Below are the code and all the weights of a small trained network. Each question names an input and a class and asks about switching units off, where a switched-off unit gives its printed mean instead of its output.

import numpy as np


def w(rows, s, z=0):
    codes = np.array(rows[::2]) - 128.0
    scale = np.full(codes.shape[1], s)
    scale[-1] = z or s
    return codes * scale


def norm(h):
    return h / np.sqrt((h * h).mean(-1, keepdims=True) + 1e-5)


def f(y):
    return np.maximum(y, 0)


def log_softmax(a):
    a = a - a.max(-1, keepdims=True)
    return a - np.log(np.exp(a).sum(-1, keepdims=True))


def net(x, mask):
    res = np.array(x, float).reshape(1, 2) / 4 @ E
    u = 0
    for l in range(3):
        y = f(norm(res) @ A[l][:, :-1].T + A[l][:, -1])
        res = res + np.where(mask[u : u + 5], y, B[l][:, -1]) @ B[l][:, :-1]
        u += 5
    return log_softmax(norm(res)[-1] @ U[:, :-1].T + U[:, -1])


A, B = {}, {}
E = w([
[138,72,219,58,104],'x0',
[3,122,39,117,166],'x1',
],0.0019)
A[0] = w([
[140,236,3,159,218,48],'0.n1',
[68,168,81,200,110,5],'0.n2',
[167,202,57,240,145,117],'0.n3',
[193,96,249,133,55,118],'0.n4',
[103,112,117,113,176,149],'0.n5',
],0.0035,0.0026)
B[0] = w([
[173,160,241,110,9,228],'0.n1',
[87,79,168,162,3,161],'0.n2',
[116,80,56,126,243,233],'0.n3',
[196,192,198,12,70,253],'0.n4',
[136,9,98,133,69,171],'0.n5',
],0.0037,0.0032)
A[1] = w([
[65,181,154,193,155,3],'1.n1',
[26,74,94,55,194,152],'1.n2',
[4,162,75,174,36,78],'1.n3',
[108,91,82,101,28,120],'1.n4',
[218,180,45,217,230,52],'1.n5',
],0.0036,0.0027)
B[1] = w([
[129,137,76,177,55,128],'1.n1',
[195,122,142,78,225,230],'1.n2',
[136,137,192,147,2,254],'1.n3',
[20,111,93,163,161,250],'1.n4',
[201,182,47,104,199,198],'1.n5',
],0.0046,0.0023)
A[2] = w([
[153,145,210,90,81,1],'2.n1',
[186,202,11,128,217,51],'2.n2',
[137,139,231,116,97,49],'2.n3',
[55,127,119,253,87,141],'2.n4',
[23,145,133,212,47,201],'2.n5',
],0.0051,0.0023)
B[2] = w([
[166,169,215,67,44,193],'2.n1',
[137,205,69,164,198,193],'2.n2',
[173,206,216,143,43,192],'2.n3',
[71,74,84,103,34,215],'2.n4',
[73,99,43,252,24,252],'2.n5',
],0.0044,0.0042)
U = w([
[50,79,55,215,1,217],'0',
[201,175,188,79,56,254],'1',
[101,125,131,218,180,2],'2',
[78,39,107,69,212,150],'3',
[212,218,39,163,225,154],'4',
],0.0062,0.0033)

Each question gives the input, the list of numbers given to net, and the class t.
The units are the neurons (one row each of A and B). Each row of codes is followed by its name. A weight is (code - 128) times the scale printed after its matrix; where a second scale follows, it is the last column's (A, B and U).
mask holds one flag per neuron, layer by layer. A switched-off neuron (its flag False) gives its mean, the last column of its row in B, instead of its output. The means were averaged over made-up inputs and are rounded, as every weight is.
A unit's drop is (log p(t) with every unit on - log p(t) with that unit switched off) / (log p(t) with every unit on - log p(t) with every unit switched off).
The circuit of an input: a set's keep is (log p(t) with only the set's units on - log p(t) with every unit switched off) / (log p(t) with every unit on - log p(t) with every unit switched off). Starting from the 12 units with the biggest drops (on a tie, the unit counted first), units are removed one at a time, each time the one whose removal leaves the highest keep (on an exact tie, the one counted first), for as long as the keep stays at least 0.8.
units of the circuit, in order: the units of the circuit, biggest drop first
most important unit: the unit with the biggest drop
k most important neurons: the k neurons with the biggest drops, biggest first
k most important neurons of layer l: the k neurons of layer l with the biggest drops, biggest first
drop when u is switched off: that unit's drop, to one decimal
input [-6,-1], class 4: units of the circuit, in order	0.n3, 2.n5
input [3,5], class 3: 3 most important neurons	1.n2, 0.n1, 2.n5
input [6,3], class 3: 3 most important neurons	0.n1, 1.n3, 0.n4
input [3,8], class 3: most important unit	1.n2
input [1,2], class 3: 3 most important neurons	0.n1, 1.n2, 0.n2
input [-4,-6], class 4: 2 most important neurons	0.n1, 0.n3
input [5,6], class 3: 2 most important neurons	1.n2, 2.n5
input [4,4], class 3: 4 most important neurons	1.n2, 0.n1, 2.n5, 0.n3
input [6,6], class 3: 2 most important neurons	1.n2, 2.n5
input [8,4], class 3: 3 most important neurons	0.n1, 1.n3, 0.n4
input [-2,-1], class 4: 2 most important neurons	0.n3, 0.n4
input [5,5], class 3: 2 most important neurons	1.n2, 2.n5
input [1,1], class 3: 4 most important neurons of layer 0	0.n1, 0.n2, 0.n4, 0.n3
input [-2,-3], class 4: 2 most important neurons	0.n1, 0.n3
input [2,3], class 3: 3 most important neurons of layer 0	0.n1, 0.n3, 0.n2
input [-4,-3], class 4: drop when 0.n3 is switched off	0.1
input [-7,-2], class 4: drop when 1.n1 is switched off	0.0
input [-1,-1], class 4: drop when 0.n3 is switched off	0.9
